Small tables with named rows and columns. After each table, cells are looked up by row and column.

falafuf =
         bon  sut  mam  vobubal  tegug  fulolef  tav  dus  doz
viza     228   76  234       81    180      163  191   83   78
mup      143  108  199      114    170      147  140   86   87
filu     150   94  126      108    161      139   93   98   94
sapit    101  130  114      140    128      168  123  156  116
laba     130  116  128      103    117      128  157  113  136
giba     109  134  120      158    105       92   87  117  134
refi     112  169   89      137    100      138   93  189  159
rim      138  130   59      114     77      126  107  217  170
rekofo    99  193   69      144    137      105   98  163  202
gadefut  136  152   78      134    101      137  125  162  182
vafegig  145  216   84      151     74      139  119  202  176
lel      114  229   66      126     96      149  115  236  181
naf      146  155  101      135     85      145  144  170  177

laba, bon -> 130
gadefut, mam -> 78
vafegig, vobubal -> 151
lel, tegug -> 96
viza, sut -> 76
sapit, sut -> 130
mup, sut -> 108
laba, mam -> 128
gadefut, fulolef -> 137
rim, bon -> 138
refi, sut -> 169
sapit, vobubal -> 140
Which row has the largest vobubal? giba

Table bimudul
|  | likad | zufolo | nav |
|---|---|---|---|
| givu | -0.32 | -0.03 | -0.63 |
| gon | -0.02 | 0.71 | -0.03 |
| nubam | -0.30 | -0.02 | -0.63 |
| dolegeb | -0.30 | -0.03 | -0.61 |
| vef | 0.31 | 0.04 | 0.59 |
| dod | -0.29 | -0.05 | -0.57 |
| rus | -0.31 | -0.06 | -0.61 |
| zuf | -0.01 | 0.67 | -0.02 |
| zopi | -0.30 | -0.02 | -0.63 |

zufolo of gon = 0.71
nav of vef = 0.59
nav of dolegeb = -0.61
likad of rus = -0.31
zufolo of zopi = -0.02
nav of zuf = -0.02
nav of zopi = -0.63
nav of dod = -0.57
zufolo of vef = 0.04
likad of nubam = -0.30
likad of zuf = -0.01
zufolo of rus = -0.06
likad of givu = -0.32
zufolo of givu = -0.03
zufolo of dolegeb = -0.03

Table vivuve
        kevuv  bogavon  saz  buzo  kegugi  mogupir  nafu  dofu  paritus  lusok
zudi      139      169   51   151      89      212   126    79      132    172
gok        64      203  118   211      59       69   112    60      129     79
dil       123       46   85     5     135      155    82   106       61    159
lazuge     83       42   83   112     106       18   101   157       92     18

zudi, bogavon => 169
gok, dofu => 60
dil, mogupir => 155
zudi, nafu => 126
gok, kegugi => 59
lazuge, kevuv => 83
dil, bogavon => 46
zudi, kegugi => 89
gok, paritus => 129
dil, dofu => 106
zudi, dofu => 79
dil, saz => 85
dil, kegugi => 135
zudi, lusok => 172
lazuge, lusok => 18
gok, bogavon => 203
dil, kevuv => 123
lazuge, paritus => 92
gok, kevuv => 64
lazuge, saz => 83

bekas:
|  | vilun | nila | gulapo | ginudaz | kat | kifegav | nidagez | gid | tesom | dut |
|---|---|---|---|---|---|---|---|---|---|---|
| fefa | -47.5 | -34.6 | 47.5 | -57.8 | 2.4 | 45.1 | 73.4 | 1.5 | -6.3 | -47.5 |
| zodu | -45.1 | -56.1 | 59.4 | -39.0 | 33.7 | -9.8 | 40.5 | -24.9 | -9.8 | -32.8 |
| denafis | -12.6 | -26.8 | 29.4 | -25.4 | 31.0 | -46.9 | 46.8 | -1.9 | 41.8 | 0.2 |
| siviv | -36.7 | -23.3 | -42.1 | -4.7 | -12.3 | 46.4 | 8.1 | -14.7 | -65.0 | -66.2 |
| kivevu | -11.6 | -10.6 | 21.2 | -11.2 | 3.9 | 8.8 | -23.0 | -18.5 | -68.5 | -34.8 |
| bufof | 37.0 | 68.7 | 46.0 | -37.2 | -26.7 | -10.0 | -42.0 | 4.4 | 45.1 | 39.3 |
| lapab | 21.7 | 45.5 | 71.3 | -38.4 | -18.7 | -15.5 | -66.5 | -11.5 | 6.6 | 29.3 |
| sova | 33.1 | 39.1 | -13.6 | -27.7 | -21.5 | -38.2 | -19.3 | 29.4 | -26.0 | -2.7 |
| gor | -22.5 | 64.0 | 70.6 | -98.9 | 10.2 | 53.2 | 20.4 | -1.9 | 18.8 | 30.2 |

What is the kat of gor in bekas? 10.2
What is the nila of lapab in bekas? 45.5
What is the kat of lapab in bekas? -18.7
What is the gulapo of bufof in bekas? 46.0
What is the gulapo of lapab in bekas? 71.3
What is the gulapo of zodu in bekas? 59.4
What is the tesom of lapab in bekas? 6.6
What is the vilun of denafis in bekas? -12.6
What is the nila of sova in bekas? 39.1
What is the dut of gor in bekas? 30.2
What is the kat of zodu in bekas? 33.7
What is the ginudaz of zodu in bekas? -39.0
What is the nidagez of siviv in bekas? 8.1
What is the ginudaz of fefa in bekas? -57.8
What is the tesom of denafis in bekas? 41.8
What is the kifegav of denafis in bekas? -46.9
What is the vilun of siviv in bekas? -36.7
Which row has the largest ginudaz? siviv

